Below is a small trained network, with its code and all its weights. Each question gives an input and a class and asks what happens when units are switched off, that is, made to give their printed mean instead of their output.

import numpy as np


def w(rows, s, z=0):
    codes = np.array(rows[::2]) - 128.0
    scale = np.full(codes.shape[1], s)
    scale[-1] = z or s
    return codes * scale


def f(y):
    return np.maximum(y, 0)


def log_softmax(a):
    a = a - a.max(-1, keepdims=True)
    return a - np.log(np.exp(a).sum(-1, keepdims=True))


def net(x, mask):
    res = np.array(x, float).reshape(1, 7) / 4 @ E
    y = f(res @ A[0][:, :-1].T + A[0][:, -1])
    res = res + np.where(mask, y, B[0][:, -1]) @ B[0][:, :-1]
    return log_softmax(res[-1] @ U[:, :-1].T + U[:, -1])


A, B = {}, {}
E = w([
[88,223,219,167,188,148,164,204,126,167,206],'x0',
[106,240,61,56,101,163,78,190,72,62,99],'x1',
[117,112,132,114,147,131,135,134,125,114,125],'x2',
[125,87,120,130,161,141,123,138,81,94,181],'x3',
[126,148,143,129,94,150,114,110,131,165,109],'x4',
[55,103,76,109,59,176,120,158,249,110,210],'x5',
[107,82,91,79,46,59,191,218,63,214,146],'x6',
],0.011)
A[0] = w([
[127,10,191,205,156,98,157,74,167,213,139,69],'neuron 0',
[81,85,101,114,113,84,187,159,89,207,116,155],'neuron 1',
[76,109,87,46,93,150,138,158,228,126,167,113],'neuron 2',
[164,46,69,81,80,110,92,107,119,123,71,44],'neuron 3',
[83,80,71,115,113,158,115,168,190,151,171,61],'neuron 4',
[104,189,69,72,104,132,70,153,79,102,124,21],'neuron 5',
[77,135,112,77,165,125,104,85,172,140,167,77],'neuron 6',
[107,210,84,122,117,139,121,165,113,76,71,101],'neuron 7',
[189,46,159,137,161,113,191,81,164,217,143,81],'neuron 8',
[192,123,177,125,180,78,153,126,34,165,49,91],'neuron 9',
[188,135,125,115,173,113,167,146,79,166,77,90],'neuron 10',
[80,58,170,182,87,126,119,132,186,124,160,114],'neuron 11',
[114,165,172,176,179,138,184,244,135,195,167,44],'neuron 12',
[143,173,111,140,112,139,125,40,113,62,149,143],'neuron 13',
[65,225,187,147,180,121,163,145,129,170,194,49],'neuron 14',
[105,71,98,74,83,56,172,169,81,218,128,134],'neuron 15',
[112,172,202,130,158,139,185,182,135,177,171,3],'neuron 16',
[176,164,186,120,132,51,155,102,31,107,67,140],'neuron 17',
[178,144,171,145,182,209,27,61,196,77,119,185],'neuron 18',
[162,65,97,118,81,112,117,104,109,104,109,34],'neuron 19',
[137,52,57,111,104,80,92,98,131,115,62,52],'neuron 20',
[176,105,114,137,163,178,67,92,178,120,95,106],'neuron 21',
[121,197,79,51,106,165,83,201,73,80,105,51],'neuron 22',
[147,73,82,127,113,146,167,53,128,126,117,67],'neuron 23',
[135,80,89,102,72,94,93,47,111,99,115,45],'neuron 24',
[177,159,169,147,154,114,98,85,194,32,141,112],'neuron 25',
[68,127,72,136,73,172,145,136,224,117,203,132],'neuron 26',
[205,143,155,170,172,100,119,92,54,148,105,152],'neuron 27',
[108,107,92,89,83,72,133,191,87,177,137,132],'neuron 28',
[150,72,89,97,60,83,146,233,82,223,123,146],'neuron 29',
],0.011,0.004)
B[0] = w([
[156,233,37,40,220,19,25,182,205,149,209,231],'neuron 0',
[30,107,157,170,217,129,141,79,175,110,101,203],'neuron 1',
[141,57,79,121,68,212,168,142,126,212,186,232],'neuron 2',
[213,135,191,53,53,50,162,189,51,92,66,212],'neuron 3',
[126,93,87,128,83,194,173,139,115,197,151,204],'neuron 4',
[158,192,66,76,204,79,60,161,140,154,205,204],'neuron 5',
[157,87,119,140,133,156,157,102,124,165,112,164],'neuron 6',
[154,195,86,105,183,82,64,154,168,154,188,200],'neuron 7',
[105,207,48,64,176,57,21,196,191,141,215,209],'neuron 8',
[162,57,29,113,59,236,187,141,172,197,152,218],'neuron 9',
[152,72,92,134,80,199,138,145,123,160,132,180],'neuron 10',
[126,143,58,82,135,178,78,153,169,201,213,195],'neuron 11',
[162,178,167,80,59,95,196,135,20,124,32,211],'neuron 12',
[93,159,138,149,170,118,188,146,128,104,118,183],'neuron 13',
[184,126,243,86,59,50,212,146,76,70,66,211],'neuron 14',
[23,84,156,225,199,80,167,67,185,111,87,226],'neuron 15',
[169,111,222,69,74,73,171,206,37,87,75,192],'neuron 16',
[191,60,45,127,78,255,138,120,146,199,191,213],'neuron 17',
[15,89,139,216,208,118,224,67,188,40,59,249],'neuron 18',
[171,152,169,76,79,80,182,128,82,107,81,181],'neuron 19',
[151,151,217,72,25,116,142,138,93,122,44,208],'neuron 20',
[79,113,126,177,156,61,182,98,125,86,139,190],'neuron 21',
[151,238,71,80,198,65,43,178,230,162,205,230],'neuron 22',
[193,146,176,108,80,89,141,169,82,82,104,179],'neuron 23',
[186,176,190,109,56,132,176,172,32,87,65,196],'neuron 24',
[56,74,152,167,177,96,166,72,174,76,79,203],'neuron 25',
[185,29,42,170,15,228,169,114,103,191,139,245],'neuron 26',
[81,63,64,147,70,232,138,127,107,164,149,204],'neuron 27',
[74,130,156,191,220,112,153,38,159,59,140,207],'neuron 28',
[46,90,164,213,211,116,177,53,184,83,79,235],'neuron 29',
],0.0079,0.02)
U = w([
[61,91,164,235,211,116,146,61,180,77,92,254],'0',
[167,42,63,150,69,251,131,137,133,194,170,94],'1',
[161,206,77,83,191,46,36,180,177,148,198,71],'2',
[196,135,225,86,68,64,147,165,46,93,61,27],'3',
],0.013,0.005)

Each question gives the input, the list of numbers given to net, and the class t.
The units are the neurons (one row each of A and B). Each row of codes is followed by its name. A weight is (code - 128) times the scale printed after its matrix; where a second scale follows, it is the last column's (A, B and U).
mask holds one flag per neuron, in row order. A switched-off neuron (its flag False) gives its mean, the last column of its row in B, instead of its output. The means were averaged over made-up inputs and are rounded, as every weight is.
A unit's drop is (log p(t) with every unit on - log p(t) with that unit switched off) / (log p(t) with every unit on - log p(t) with every unit switched off).
The circuit of an input: a set's keep is (log p(t) with only the set's units on - log p(t) with every unit switched off) / (log p(t) with every unit on - log p(t) with every unit switched off). Starting from the 12 units with the biggest drops (on a tie, the unit counted first), units are removed one at a time, each time the one whose removal leaves the highest keep (on an exact tie, the one counted first), for as long as the keep stays at least 0.8.
units of the circuit, in order: the units of the circuit, biggest drop first
unit that matters most: the unit with the biggest drop
k most important neurons: the k neurons with the biggest drops, biggest first
drop when u is switched off: that unit's drop, to one decimal
input [2,0,2,3,-1,5,5], class 0: unit that matters most : neuron 29
input [0,-4,2,-8,1,-5,3], class 1: 2 most important neurons : [neuron 9; neuron 17]
input [2,6,-1,2,0,-3,-5], class 2: 4 most important neurons : [neuron 22; neuron 29; neuron 7; neuron 15]
input [8,3,-2,4,-1,-8,2], class 1: 4 most important neurons : [neuron 17; neuron 9; neuron 27; neuron 10]
input [2,-6,3,-2,-1,-5,5], class 2: 2 most important neurons : [neuron 0; neuron 8]
input [-6,-8,-3,1,0,-6,2], class 2: 2 most important neurons : [neuron 0; neuron 8]
input [-8,-5,-7,3,-2,-7,8], class 0: 4 most important neurons : [neuron 15; neuron 29; neuron 1; neuron 28]
input [-7,8,5,-4,0,4,7], class 2: 4 most important neurons : [neuron 22; neuron 5; neuron 18; neuron 7]
input [7,-2,8,7,5,5,4], class 3: 2 most important neurons : [neuron 12; neuron 14]
input [8,-5,-8,-2,4,-8,4], class 1: 4 most important neurons : [neuron 9; neuron 17; neuron 27; neuron 10]
input [-5,4,0,4,-1,1,-2], class 3: 2 most important neurons : [neuron 0; neuron 8]
input [-6,5,8,-5,7,6,7], class 0: 2 most important neurons : [neuron 29; neuron 15]
input [6,4,-5,-4,-7,-3,5], class 3: 4 most important neurons : [neuron 12; neuron 16; neuron 14; neuron 18]
input [5,6,-3,8,4,-2,-3], class 2: units of the circuit, in order : [neuron 22]
input [-2,-5,7,8,-2,3,6], class 0: 2 most important neurons : [neuron 15; neuron 29]
input [-8,-8,6,1,6,-4,-6], class 2: 3 most important neurons : [neuron 0; neuron 8; neuron 14]
input [-2,3,0,5,2,-6,8], class 0: drop when neuron 29 is switched off : 0.1
input [2,1,4,-7,5,-3,-2], class 1: drop when neuron 29 is switched off : 0.3
input [6,-8,-3,-1,2,-6,5], class 2: drop when neuron 13 is switched off : 0.0
input [4,-7,-4,-4,-1,8,-6], class 1: unit that matters most : neuron 26
input [-4,1,-2,3,7,-8,-6], class 1: drop when neuron 17 is switched off : 0.9
